z484: [ 40  25 -39 -28 -17  16 -19   4  44  43 -39  47  -7 -16   3  -8  31 -34
  38  16 -46 -12 -23  27  20 -12  28 -33  -8  11   1 -35  -3]
z5: [ 12  18  18  44  -4 -14   0  38  11   5 -84 106 -26 -14  23   4  53 -46
  21  23 -76  21  -6  -3  -1 -13 -16  -6 -24  28 -12  -9   4]
z411: [-27 -31 -33 -80  13  20  41  -5   4 -30  64 -84  10  11 -34 -28 -12  70
  39 -55  65  32 -17  -4  63 -24  51 -20  43  -8  -7 -32 -31]
z895: [ 17  22  10  45  -7 -13  -5  30  15  11 -88 107 -22 -15  26   5  51 -55
  13  29 -77  12   1   1  -6  -9 -15  -6 -31  28  -8  -9   6]
z118: [-12 -14 -37 -71   5  22  22  -7  12  -7  51 -71  13   6 -30 -17 -18  49
  32 -36  57  11 -15   4  49 -18  46 -17  30 -11  -3 -25 -21]
z342: [ -9 -19 -27 -64   4  25  11 -24  -2  -9  75 -93  19   9 -28 -14 -33  49
   7 -30  69  -5  -9   4  49 -17  46  -7  29 -21   6 -12 -15]
z76: [-24  -2  28  39  12 -21  54  62   0 -41 -95 101 -29  -7  10  -5  67  -9
  52  -7 -54  71  -4 -26  35 -32  -2  -7 -11  41 -35 -16 -16]
z719: [-54 -43 -20 -73  21  14  71   9 -11 -57  60 -90   9  18 -45 -28 -11  90
  47 -68  80  57 -19 -16  79 -33  46 -11  47  -2 -22 -26 -37]
z71: [ 24  27   1  31 -12 -10  -1  35  20  20 -88 110 -26 -20  22   2  57 -52
  29  25 -84  11  -4   4   2 -14  -9 -13 -26  26 -13 -21   5]
z461: [-50 -40  21 -12  20  -4  39  -4 -37 -57  67 -87  19  27 -19   1 -36  66
 -18 -36  82  28  12 -22   7   1   1  19  28 -13  -6  20 -11]
z109: [-42 -23  33  20  20 -18  37  17 -26 -49   6 -10  -1  16  -4   1  -5  31
  -7 -19  27  38   9 -29   5  -8 -14  20   8   3 -10  18  -5]
z683: [ 14  20   1  31  -7  -8   9  46  20   8 -96 114 -25 -15  19  -2  64 -48
  39  16 -78  28 -12  -2  15 -18  -1 -13 -23  33 -18 -21  -1]
rest: [  4  49 -18  46]	[-17  30 -11  -3 -25 -21]
find: [-46 -12 -23  27  20 -12  28 -33]	z484
rest: [-34  38  16 -46]	[-12 -23  27  20 -12  28 -33  -8  11   1 -35  -3]

z64: [ 19  22 -17 -13  21  85 -28  -3  36 104]
z655: [-27  22   9  -8  41  23 -47 -21 -21 -29]
z304: [-84  79 -29  24 -10  54  20  20  58  11]
z157: [-16 -11  20 -28 -17  14   9  19  21  -2]
z660: [-31  24 -17  -1 -20  35  43  47  49  44]
z298: [ 22 -17 -16  21  85 -48 -47 -21 -15 -66]
z645: [-42  53 -11  -3  25  96 -28  -1  29  33]
z819: [-55  21 -15 -22   1  95  14  20  43  70]
find: [ 22 -17 -13  21  85]	z64
find: [-27  22   9  -8  41  23 -47 -21 -21 -29]	z655
find: [-17  14   9]	z157
find: [-29  24 -10  54  20  20  58]	z304

z944: [-24 -29 -27 -27 -38 -24 -30 -33 -22 -31 -40 -57 -31 -49 -34 -38 -30 -53
 -22 -22 -24 -41 -27 -17 -24 -47 -46 -37 -36 -30 -23  -8 -53 -55 -42 -28
 -23 -13 -25 -15 -29 -40 -62 -59 -29  -6 -34 -19  -3 -20 -15]
z205: [-24 -29 -27 -27 -38 -24 -30 -33 -22 -31 -40 -57 -31 -49 -34 -38 -30 -53
 -22 -22 -24 -41 -27 -17 -24 -47 -46 -37 -36 -30 -23  -8 -53 -55 -42 -28
 -23 -13 -25 -15 -29 -40 -62 -29 -34 -63 -18 -15 -37 -32 -21]
z605: [-18  -6 -27 -15 -31   2 -30 -15 -28  -3 -18 -38 -48 -34  -5 -46 -32 -32
  -7  -9  -5 -21 -14 -39 -18 -37 -38 -23 -18  -2  -4  32 -36 -44 -31 -35
  -6   5  -5  -7 -12  -2 -32 -48 -34 -29  -6 -15 -20 -19  -3]
z532: [-15 -15 -26 -14   4 -21  11   8 -24 -18 -27 -19 -16 -25 -16 -17   7 -14
  -5  -7  -9 -14 -21 -39 -12 -22 -11 -10 -19 -16 -18  11  -9 -26 -24   0
 -13 -16   7  18 -19 -23 -34  -3 -21 -23 -18  18 -21 -23 -18]
z738: [ -81  -88  -83  -87  -59  -85    5    0  -17  -90  -92 -107  -27 -105
  -95  -25   -4  -61  -71  -77  -80  -99  -82  -20  -76 -103  -30  -88
  -97  -86  -79    2  -53 -104 -103  -11  -79  -65    5   28  -89  -97
 -110  -73  -85 -112  -71   21  -99  -91  -83]
z350: [ -8 -10  -7 -11 -11  -8 -10 -10   0  -8  -7 -15  -8 -15 -11  -8 -10 -13
  -6  -7  -8 -11  -7  -3  -7 -15 -10 -15 -11  -7  -6  -4 -15 -12 -12 -10
  -7  -4  -8  -6  -8  -9 -15 -16  -8 -15  -4  -7 -11  -8  -8]
z212: [-24 -29 -27 -27 -38 -24 -30 -33 -22 -31 -40 -57 -31 -49 -34 -38 -30 -53
 -22 -22 -24 -41 -27 -17 -24 -47 -46 -37 -36 -30 -23  -8 -53 -55 -42 -28
 -23 -13 -25 -15 -29 -40 -62 -59 -34 -63 -18 -25 -37 -32 -21]
start: [ -7  -9  -5 -21 -14 -39]	z605, 19
start: [-34 -29  -6 -15 -20 -19  -3]	z605, 45
find: [-24 -29 -27 -27 -38 -24 -30 -33 -22 -31 -40 -57 -31 -49 -34 -38 -30 -53
 -22 -22 -24 -41 -27 -17 -24 -47 -46 -37 -36 -30 -23  -8 -53 -55 -42 -28
 -23 -13 -25 -15 -29 -40 -62 -29 -34 -63 -18 -15 -37 -32 -21]	z205
find: [ -7  -4  -8  -6  -8  -9 -15 -16  -8 -15  -4  -7]	z350

